Below are the code and all the weights of a small trained network. Each question names an input and a class and asks about switching units off, where a switched-off unit gives its printed mean instead of its output.

import numpy as np


def w(rows, s, z=0):
    codes = np.array(rows[::2]) - 128.0
    scale = np.full(codes.shape[1], s)
    scale[-1] = z or s
    return codes * scale


def norm(h):
    return h / np.sqrt((h * h).mean(-1, keepdims=True) + 1e-5)


def f(y):
    return np.maximum(y, 0)


def log_softmax(a):
    a = a - a.max(-1, keepdims=True)
    return a - np.log(np.exp(a).sum(-1, keepdims=True))


def net(x, mask):
    res = np.array(x, float).reshape(1, 3) / 4 @ E
    u = 0
    for l in range(4):
        y = f(norm(res) @ A[l][:, :-1].T + A[l][:, -1])
        res = res + np.where(mask[u : u + 4], y, B[l][:, -1]) @ B[l][:, :-1]
        u += 4
    return log_softmax(norm(res)[-1] @ U[:, :-1].T + U[:, -1])


A, B = {}, {}
E = w([
[169,121,168,19,190,98,91],'x0',
[85,89,141,36,170,173,185],'x1',
[84,122,2,11,112,89,90],'x2',
],0.008)
A[0] = w([
[134,55,223,58,37,144,2,87],'0.n1',
[193,177,116,137,118,143,79,6],'0.n2',
[160,167,98,207,110,108,62,155],'0.n3',
[149,143,132,80,205,78,99,60],'0.n4',
],0.0065,0.0022)
B[0] = w([
[149,58,62,179,158,60,125,200],'0.n1',
[171,173,45,76,39,199,156,162],'0.n2',
[226,88,138,107,150,137,255,255],'0.n3',
[151,92,123,201,163,144,87,220],'0.n4',
],0.0066,0.0039)
A[1] = w([
[91,151,85,179,77,192,133,104],'1.n1',
[96,78,73,156,100,115,37,94],'1.n2',
[75,161,105,170,3,133,153,42],'1.n3',
[50,18,2,191,75,134,74,251],'1.n4',
],0.0064,0.0016)
B[1] = w([
[193,113,57,147,143,167,107,189],'1.n1',
[101,195,115,111,112,153,154,174],'1.n2',
[134,100,75,247,125,130,46,192],'1.n3',
[121,180,149,133,194,193,120,253],'1.n4',
],0.011,0.0052)
A[2] = w([
[81,174,100,78,159,253,154,120],'2.n1',
[215,148,201,172,84,148,186,201],'2.n2',
[86,133,87,73,60,108,86,251],'2.n3',
[77,203,36,92,111,125,87,177],'2.n4',
],0.0071,0.0019)
B[2] = w([
[152,150,171,110,62,192,145,240],'2.n1',
[25,180,78,130,141,108,143,254],'2.n2',
[147,209,102,176,125,226,145,163],'2.n3',
[169,178,192,96,255,147,154,220],'2.n4',
],0.0081,0.006)
A[3] = w([
[152,80,254,54,37,236,174,199],'3.n1',
[150,173,114,143,62,164,114,253],'3.n2',
[150,130,63,19,162,100,82,154],'3.n3',
[225,133,123,167,185,63,120,219],'3.n4',
],0.0069,0.0011)
B[3] = w([
[154,162,36,85,69,169,155,253],'3.n1',
[92,159,79,118,172,254,211,217],'3.n2',
[100,141,92,195,139,199,65,235],'3.n3',
[178,145,44,156,102,176,124,249],'3.n4',
],0.0083,0.0041)
U = w([
[156,121,101,208,254,152,69,252],'0',
[46,241,187,184,244,139,141,163],'1',
[141,157,16,116,76,110,154,250],'2',
[116,204,146,103,83,39,169,13],'3',
[84,12,140,104,82,4,117,4],'4',
],0.0057,0.0022)

Each question gives the input, the list of numbers given to net, and the class t.
The units are the neurons (one row each of A and B). Each row of codes is followed by its name. A weight is (code - 128) times the scale printed after its matrix; where a second scale follows, it is the last column's (A, B and U).
mask holds one flag per neuron, layer by layer. A switched-off neuron (its flag False) gives its mean, the last column of its row in B, instead of its output. The means were averaged over made-up inputs and are rounded, as every weight is.
A unit's drop is (log p(t) with every unit on - log p(t) with that unit switched off) / (log p(t) with every unit on - log p(t) with every unit switched off).
The circuit of an input: a set's keep is (log p(t) with only the set's units on - log p(t) with every unit switched off) / (log p(t) with every unit on - log p(t) with every unit switched off). Starting from the 12 units with the biggest drops (on a tie, the unit counted first), units are removed one at a time, each time the one whose removal leaves the highest keep (on an exact tie, the one counted first), for as long as the keep stays at least 0.8.
units of the circuit, in order: the units of the circuit, biggest drop first
top k neurons: the k neurons with the biggest drops, biggest first
k most important neurons of layer l: the k neurons of layer l with the biggest drops, biggest first
drop when u is switched off: that unit's drop, to one decimal
input [3,-2,4], class 1: units of the circuit, in order : [1.n2 0.n3 2.n4]
input [-2,-3,8], class 1: units of the circuit, in order : [2.n4 1.n4]
input [7,-8,-4], class 2: top neuron : [3.n4]
input [2,4,0], class 2: 2 most important neurons of layer 3 : [3.n1 3.n2]
input [0,4,7], class 1: top 2 neurons : [2.n4 0.n3]
input [5,-5,8], class 1: top 2 neurons : [1.n2 2.n4]
input [-6,-3,7], class 1: top 2 neurons : [1.n4 1.n2]
input [-2,2,6], class 1: top 2 neurons : [2.n4 0.n3]
input [3,8,0], class 2: top 2 neurons : [3.n1 2.n4]
input [-3,6,-5], class 2: 2 most important neurons of layer 2 : [2.n4 2.n1]
input [2,-3,-2], class 3: 3 most important neurons of layer 1 : [1.n3 1.n1 1.n4]
input [5,-8,-4], class 2: 2 most important neurons of layer 3 : [3.n4 3.n3]
input [-2,-4,7], class 1: 2 most important neurons of layer 1 : [1.n4 1.n2]
input [-6,-4,8], class 1: units of the circuit, in order : [1.n4]
input [-4,3,8], class 1: units of the circuit, in order : [2.n4 1.n4]
input [6,-8,-1], class 2: drop when 1.n4 is switched off : 0.2
input [0,6,-3], class 2: drop when 2.n4 is switched off : 0.1
input [3,-4,8], class 1: drop when 1.n1 is switched off : 0.1
